j_534: [-53.7  12.4 -45.6   4.6 -23.9 -65.1  29.7 -78.2]
j_891: [-23.9 -78.2  12.4 -65.1 -45.6   4.6  29.7 -53.6]
j_362: [-20.9  40.4 -23.4   0.9 -63.9 -52.0  39.8 -24.2]
j_941: [ 17.1  10.6 -53.7   5.2 -25.3 -68.0  31.4 -88.1]
j_744: [-24.6  30.0   8.2  -6.9  -3.8  48.7   3.9  85.2]
where: [5.2] | j_941, 3
common j_941 j_534:  | [-53.7]
find: [-23.9 -78.2  12.4 -65.1 -45.6   4.6  29.7 -53.6] | j_891
perm: [-78.2  29.7 -65.1 -23.9   4.6 -45.6  12.4 -53.7] | j_534
where: [85.2] | j_744, 7
find: [-53.7  12.4 -45.6   4.6 -23.9 -65.1  29.7 -78.2] | j_534
find: [-20.9  40.4 -23.4   0.9 -63.9 -52.0  39.8 -24.2] | j_362

j_744: [ 22.3  -6.5 -12.1  -2.2  -8.3   6.6 -26.6  36.0  11.7  -3.2   8.4   7.8
 -17.8 -10.9 -12.8  10.1  14.1  18.0 -11.9  16.2  -4.1  12.5 -15.6   7.4
 -12.2 -13.1  26.0  18.1 -27.5  -8.8]
j_741: [-12.2 -11.9   6.6  12.5  22.3 -15.6  18.1  14.1  18.0 -27.5  -4.1  10.1
  -6.6 -13.1   8.4  -8.8  -2.2  36.0 -10.9  16.2 -17.8   7.8  -3.2  26.0
  -8.3 -26.6 -12.8   7.4  11.7 -12.1]
j_891: [-17.8  -2.2 -13.1 -12.1   8.4  10.1  -3.2  18.1 -12.8  -8.3 -26.7 -11.9
 -15.6  14.1 -10.8  36.0   6.6  -8.8  26.0  22.3 -27.5  12.5  11.7   7.8
  -6.6 -12.2  16.2   7.4  18.0  -4.1]
j_22: [  6.6 -15.6  18.0  -6.6   7.8 -26.7 -12.1  18.1  -2.2  -8.3  26.0 -13.1
 -17.8  14.1   7.8  11.7 -11.9   7.7 -10.9  -4.1 -12.8  -8.8 -12.2  12.5
  16.2   8.4 -27.5  36.0   7.4  -3.2]
find: [-17.8  -2.2 -13.1 -12.1   8.4  10.1  -3.2  18.1 -12.8  -8.3 -26.7 -11.9
 -15.6  14.1 -10.8  36.0   6.6  -8.8  26.0  22.3 -27.5  12.5  11.7   7.8
  -6.6 -12.2  16.2   7.4  18.0  -4.1] | j_891
perm: [  7.4  -3.2   6.6 -15.6  18.0  -6.6   7.8 -26.7 -12.1  18.1  -2.2  -8.3
  26.0 -13.1 -17.8  14.1   7.8  11.7 -11.9   7.7 -10.9  -4.1 -12.8  -8.8
 -12.2  12.5  16.2   8.4 -27.5  36.0] | j_22
perm: [-12.2  12.5  16.2   8.4 -27.5  36.0   7.4  -3.2   6.6 -15.6  18.0  -6.6
   7.8 -26.7 -12.1  18.1  -2.2  -8.3  26.0 -13.1 -17.8  14.1   7.8  11.7
 -11.9   7.7 -10.9  -4.1 -12.8  -8.8] | j_22
find: [-12.2 -11.9   6.6  12.5  22.3 -15.6  18.1  14.1  18.0 -27.5  -4.1  10.1
  -6.6 -13.1   8.4  -8.8  -2.2  36.0 -10.9  16.2 -17.8   7.8  -3.2  26.0
  -8.3 -26.6 -12.8   7.4  11.7 -12.1] | j_741
perm: [-12.1  -6.6 -11.9 -26.6  -2.2   6.6  18.1  -8.3  16.2   7.8  26.0  -4.1
   7.4  -3.2  12.5  11.7 -17.8 -15.6 -12.2 -12.8  10.1  14.1   8.4  36.0
 -13.1  18.0 -10.9  -8.8  22.3 -27.5] | j_741
find: [  6.6 -15.6  18.0  -6.6   7.8 -26.7 -12.1  18.1  -2.2  -8.3  26.0 -13.1
 -17.8  14.1   7.8  11.7 -11.9   7.7 -10.9  -4.1 -12.8  -8.8 -12.2  12.5
  16.2   8.4 -27.5  36.0   7.4  -3.2] | j_22

